Below is a small trained network, with its code and all its weights. Each question gives an input and a class and asks what happens when units are switched off, that is, made to give their printed mean instead of their output.

import numpy as np


def w(rows, s, z=0):
    codes = np.array(rows[::2]) - 128.0
    scale = np.full(codes.shape[1], s)
    scale[-1] = z or s
    return codes * scale


def norm(h):
    return h / np.sqrt((h * h).mean(-1, keepdims=True) + 1e-5)


def f(y):
    return np.maximum(y, 0)


def log_softmax(a):
    a = a - a.max(-1, keepdims=True)
    return a - np.log(np.exp(a).sum(-1, keepdims=True))


def net(x, mask):
    res = np.array(x, float).reshape(1, 2) / 4 @ E
    u = 0
    for l in range(3):
        y = f(norm(res) @ A[l][:, :-1].T + A[l][:, -1])
        res = res + np.where(mask[u : u + 5], y, B[l][:, -1]) @ B[l][:, :-1]
        u += 5
    return log_softmax(norm(res)[-1] @ U[:, :-1].T + U[:, -1])


A, B = {}, {}
E = w([
[183,129,116,143,133,98,135,123,111,109,121],'x0',
[254,125,190,117,136,61,92,113,222,192,116],'x1',
],0.0013)
A[0] = w([
[41,118,111,123,127,162,128,136,119,130,133,36],'0.n1',
[139,123,223,112,126,122,99,124,233,162,125,45],'0.n2',
[3,132,112,129,124,163,118,130,128,121,126,254],'0.n3',
[138,140,137,134,122,145,126,133,123,127,121,19],'0.n4',
[83,144,146,105,113,176,116,140,118,143,149,127],'0.n5',
],0.0029,0.00019)
B[0] = w([
[112,246,217,153,117,162,180,173,109,94,111,219],'0.n1',
[118,180,114,42,56,175,66,191,163,195,250,251],'0.n2',
[63,182,184,94,108,211,188,151,91,123,137,252],'0.n3',
[135,119,110,128,139,154,105,91,118,142,137,128],'0.n4',
[201,42,54,175,205,63,140,93,104,68,91,185],'0.n5',
],0.0015,0.0037)
A[1] = w([
[75,139,172,104,91,162,126,119,143,186,148,254],'1.n1',
[125,111,141,135,127,132,127,134,138,127,120,98],'1.n2',
[142,120,156,118,125,113,120,125,255,185,110,104],'1.n3',
[138,139,147,99,113,126,93,146,248,202,155,141],'1.n4',
[135,131,148,121,119,114,117,111,234,186,131,118],'1.n5',
],0.0026,0.00064)
B[1] = w([
[249,37,54,231,218,36,116,66,94,79,54,212],'1.n1',
[118,111,120,155,127,130,106,91,130,156,163,128],'1.n2',
[31,129,83,80,108,254,131,161,180,131,163,210],'1.n3',
[212,144,77,41,141,119,102,231,191,193,246,253],'1.n4',
[82,186,86,45,98,228,104,195,134,191,175,207],'1.n5',
],0.0014,0.0037)
A[2] = w([
[147,138,131,135,125,109,120,121,147,143,110,253],'2.n1',
[2,120,126,138,134,151,138,120,125,119,123,115],'2.n2',
[150,133,108,150,139,101,137,131,117,101,116,245],'2.n3',
[131,150,137,102,123,135,112,143,163,198,172,153],'2.n4',
[5,119,124,124,124,161,129,120,115,120,126,121],'2.n5',
],0.0039,0.0004)
B[2] = w([
[34,105,76,110,158,211,116,156,85,83,121,144],'2.n1',
[71,223,232,89,116,235,195,196,119,77,148,231],'2.n2',
[128,51,142,161,174,110,49,53,130,142,78,151],'2.n3',
[152,112,3,58,107,106,60,192,201,180,163,253],'2.n4',
[76,227,238,91,119,219,211,201,116,91,158,232],'2.n5',
],0.0016,0.004)
U = w([
[144,74,123,174,160,80,101,66,115,123,82,129],'0',
[146,137,81,57,105,123,93,184,220,218,195,140],'1',
[31,199,196,130,124,191,219,161,100,96,124,141],'2',
[59,122,203,162,39,10,215,68,209,218,110,4],'3',
],0.011)

Each question gives the input, the list of numbers given to net, and the class t.
The units are the neurons (one row each of A and B). Each row of codes is followed by its name. A weight is (code - 128) times the scale printed after its matrix; where a second scale follows, it is the last column's (A, B and U).
mask holds one flag per neuron, layer by layer. A switched-off neuron (its flag False) gives its mean, the last column of its row in B, instead of its output. The means were averaged over made-up inputs and are rounded, as every weight is.
A unit's drop is (log p(t) with every unit on - log p(t) with that unit switched off) / (log p(t) with every unit on - log p(t) with every unit switched off).
unit that matters most: the unit with the biggest drop
k most important neurons: the k neurons with the biggest drops, biggest first
top k neurons in layer l: the k neurons of layer l with the biggest drops, biggest first
drop when u is switched off: that unit's drop, to one decimal
input [7,-2], class 0: 3 most important neurons => (0.n3, 1.n3, 0.n2)
input [-1,0], class 2: unit that matters most => 1.n4
input [1,0], class 0: 2 most important neurons => (1.n3, 1.n5)
input [5,-2], class 0: top 2 neurons in layer 0 => (0.n3, 0.n1)
input [4,0], class 0: 3 most important neurons => (0.n2, 1.n4, 1.n5)
input [7,-1], class 0: 2 most important neurons => (0.n2, 1.n4)
input [8,-3], class 0: 2 most important neurons => (0.n3, 1.n3)
input [4,-1], class 0: top 2 neurons in layer 0 => (0.n3, 0.n2)
input [6,1], class 0: 3 most important neurons => (0.n2, 1.n4, 1.n5)
input [2,0], class 0: top 2 neurons in layer 1 => (1.n3, 1.n5)
input [6,0], class 0: drop when 2.n5 is switched off => 0.0
input [3,0], class 0: drop when 2.n5 is switched off => 0.1
input [7,0], class 0: drop when 0.n2 is switched off => 0.8
